Below are the code and all the weights of a small trained network. Each question names an input and a class and asks about switching units off, where a switched-off unit gives its printed mean instead of its output.

import numpy as np


def w(rows, s, z=0):
    codes = np.array(rows[::2]) - 128.0
    scale = np.full(codes.shape[1], s)
    scale[-1] = z or s
    return codes * scale


def norm(h):
    return h / np.sqrt((h * h).mean(-1, keepdims=True) + 1e-5)


def f(y):
    return np.maximum(y, 0)


def log_softmax(a):
    a = a - a.max(-1, keepdims=True)
    return a - np.log(np.exp(a).sum(-1, keepdims=True))


def net(x, mask):
    res = np.array(x, float).reshape(1, 6) / 4 @ E
    u = 0
    for l in range(4):
        y = f(norm(res) @ A[l][:, :-1].T + A[l][:, -1])
        res = res + np.where(mask[u : u + 6], y, B[l][:, -1]) @ B[l][:, :-1]
        u += 6
    return log_softmax(norm(res)[-1] @ U[:, :-1].T + U[:, -1])


A, B = {}, {}
E = w([
[127,248,94,177,101,245],'x0',
[108,121,75,196,131,151],'x1',
[1,100,86,203,44,142],'x2',
[103,20,37,170,135,123],'x3',
[133,39,102,188,198,62],'x4',
[239,79,102,162,63,186],'x5',
],0.0045)
A[0] = w([
[154,128,145,180,67,140,4],'0.n0',
[106,180,92,127,125,2,69],'0.n1',
[136,51,145,158,104,137,104],'0.n2',
[81,102,136,155,80,139,110],'0.n3',
[62,106,145,207,96,209,118],'0.n4',
[95,145,138,125,150,71,53],'0.n5',
],0.0081,0.0022)
B[0] = w([
[31,228,206,119,186,160,163],'0.n0',
[108,75,187,95,254,143,191],'0.n1',
[221,137,42,130,115,195,199],'0.n2',
[75,169,103,118,90,141,198],'0.n3',
[144,163,124,217,153,133,254],'0.n4',
[16,71,133,107,148,129,176],'0.n5',
],0.0066,0.0039)
A[1] = w([
[126,81,82,154,81,189,137],'1.n0',
[190,52,30,175,230,180,187],'1.n1',
[65,116,125,12,173,81,240],'1.n2',
[124,86,177,105,214,107,179],'1.n3',
[135,5,129,91,203,100,172],'1.n4',
[123,71,157,174,3,242,4],'1.n5',
],0.0055,0.002)
B[1] = w([
[116,209,39,163,5,152,183],'1.n0',
[129,101,112,4,112,12,253],'1.n1',
[82,65,108,24,94,180,230],'1.n2',
[40,178,189,163,113,218,212],'1.n3',
[17,149,9,1,94,206,231],'1.n4',
[88,68,183,223,54,147,176],'1.n5',
],0.0047)
A[2] = w([
[68,98,185,109,116,30,67],'2.n0',
[2,73,151,161,18,204,180],'2.n1',
[95,174,116,69,148,61,16],'2.n2',
[200,135,188,245,104,86,5],'2.n3',
[77,189,19,244,127,33,103],'2.n4',
[144,92,199,99,230,87,148],'2.n5',
],0.0048,0.0021)
B[2] = w([
[94,158,75,70,255,220,151],'2.n0',
[193,95,137,216,182,163,253],'2.n1',
[108,90,133,153,96,151,151],'2.n2',
[83,83,68,76,78,117,137],'2.n3',
[131,151,154,157,166,70,205],'2.n4',
[103,120,117,185,73,167,169],'2.n5',
],0.0077,0.0048)
A[3] = w([
[160,117,140,228,1,133,124],'3.n0',
[46,172,198,188,132,194,105],'3.n1',
[18,118,160,111,220,104,150],'3.n2',
[143,107,178,133,121,82,4],'3.n3',
[174,82,231,56,177,244,157],'3.n4',
[157,187,94,39,49,177,141],'3.n5',
],0.0055,0.0031)
B[3] = w([
[89,143,105,124,240,217,209],'3.n0',
[174,117,109,118,165,66,231],'3.n1',
[64,36,129,166,108,125,236],'3.n2',
[123,120,37,115,117,133,128],'3.n3',
[128,146,159,160,2,127,254],'3.n4',
[212,137,177,109,88,78,219],'3.n5',
],0.0076,0.0046)
U = w([
[177,75,31,31,97,93,115],'0',
[159,125,151,135,102,100,3],'1',
[97,132,62,215,178,2,66],'2',
[193,224,170,90,53,162,227],'3',
[110,165,73,208,165,207,216],'4',
[30,70,97,81,148,219,220],'5',
[125,155,195,161,201,116,2],'6',
],0.0077,0.0032)

Each question gives the input, the list of numbers given to net, and the class t.
The units are the neurons (one row each of A and B). Each row of codes is followed by its name. A weight is (code - 128) times the scale printed after its matrix; where a second scale follows, it is the last column's (A, B and U).
mask holds one flag per neuron, layer by layer. A switched-off neuron (its flag False) gives its mean, the last column of its row in B, instead of its output. The means were averaged over made-up inputs and are rounded, as every weight is.
A unit's drop is (log p(t) with every unit on - log p(t) with that unit switched off) / (log p(t) with every unit on - log p(t) with every unit switched off).
The circuit of an input: a set's keep is (log p(t) with only the set's units on - log p(t) with every unit switched off) / (log p(t) with every unit on - log p(t) with every unit switched off). Starting from the 12 units with the biggest drops (on a tie, the unit counted first), units are removed one at a time, each time the one whose removal leaves the highest keep (on an exact tie, the one counted first), for as long as the keep stays at least 0.8.
units of the circuit, in order: the units of the circuit, biggest drop first
unit that matters most: the unit with the biggest drop
k most important neurons: the k neurons with the biggest drops, biggest first
k most important neurons of layer l: the k neurons of layer l with the biggest drops, biggest first
drop when u is switched off: that unit's drop, to one decimal
input [0,6,-7,5,8,7], class 0: units of the circuit, in order : 1.n1; 2.n1
input [0,4,-4,-6,7,7], class 3: units of the circuit, in order : 3.n2; 2.n1
input [7,2,1,3,6,2], class 2: unit that matters most : 2.n4
input [5,-8,-5,8,-5,-7], class 3: units of the circuit, in order : 3.n5; 3.n0
input [7,-5,6,-3,3,-1], class 6: 2 most important neurons of layer 0 : 0.n2; 0.n0
input [-2,1,2,-1,-5,6], class 4: 2 most important neurons : 3.n0; 1.n5
input [-8,3,3,1,-1,2], class 0: units of the circuit, in order : 0.n2; 1.n1
input [-5,-7,4,6,-7,0], class 4: units of the circuit, in order : 2.n1; 1.n1
input [4,-7,7,1,-8,-2], class 4: 2 most important neurons : 2.n1; 3.n0
input [1,-2,2,-3,0,-1], class 6: 3 most important neurons : 1.n1; 1.n4; 2.n1
input [-3,1,5,-3,1,2], class 4: 3 most important neurons : 0.n2; 3.n0; 0.n3
input [1,6,-2,1,8,5], class 0: 2 most important neurons : 1.n1; 2.n1
input [4,-8,7,-7,-2,4], class 4: 2 most important neurons of layer 0 : 0.n4; 0.n1
input [8,2,-8,-1,5,0], class 3: 2 most important neurons : 2.n1; 0.n4
input [3,-5,8,-7,-5,1], class 4: 2 most important neurons : 2.n1; 3.n0
input [0,-6,-7,-2,7,0], class 5: 2 most important neurons of layer 1 : 1.n3; 1.n0
input [4,2,1,-1,-5,-6], class 6: 2 most important neurons of layer 3 : 3.n1; 3.n4
input [-8,5,-7,-5,4,0], class 5: most important neuron of layer 1 : 1.n3
input [8,8,-3,7,2,-4], class 2: 2 most important neurons : 2.n4; 1.n1
input [1,5,3,-4,-1,-3], class 2: most important neuron of layer 2 : 2.n4
input [-6,5,-6,8,5,-7], class 5: drop when 3.n3 is switched off : 0.0
input [8,-6,1,7,3,-4], class 2: drop when 2.n4 is switched off : 0.2
input [3,2,3,-6,6,0], class 2: drop when 2.n3 is switched off : 0.1
input [-3,4,6,1,-6,-2], class 4: drop when 3.n0 is switched off : 0.2
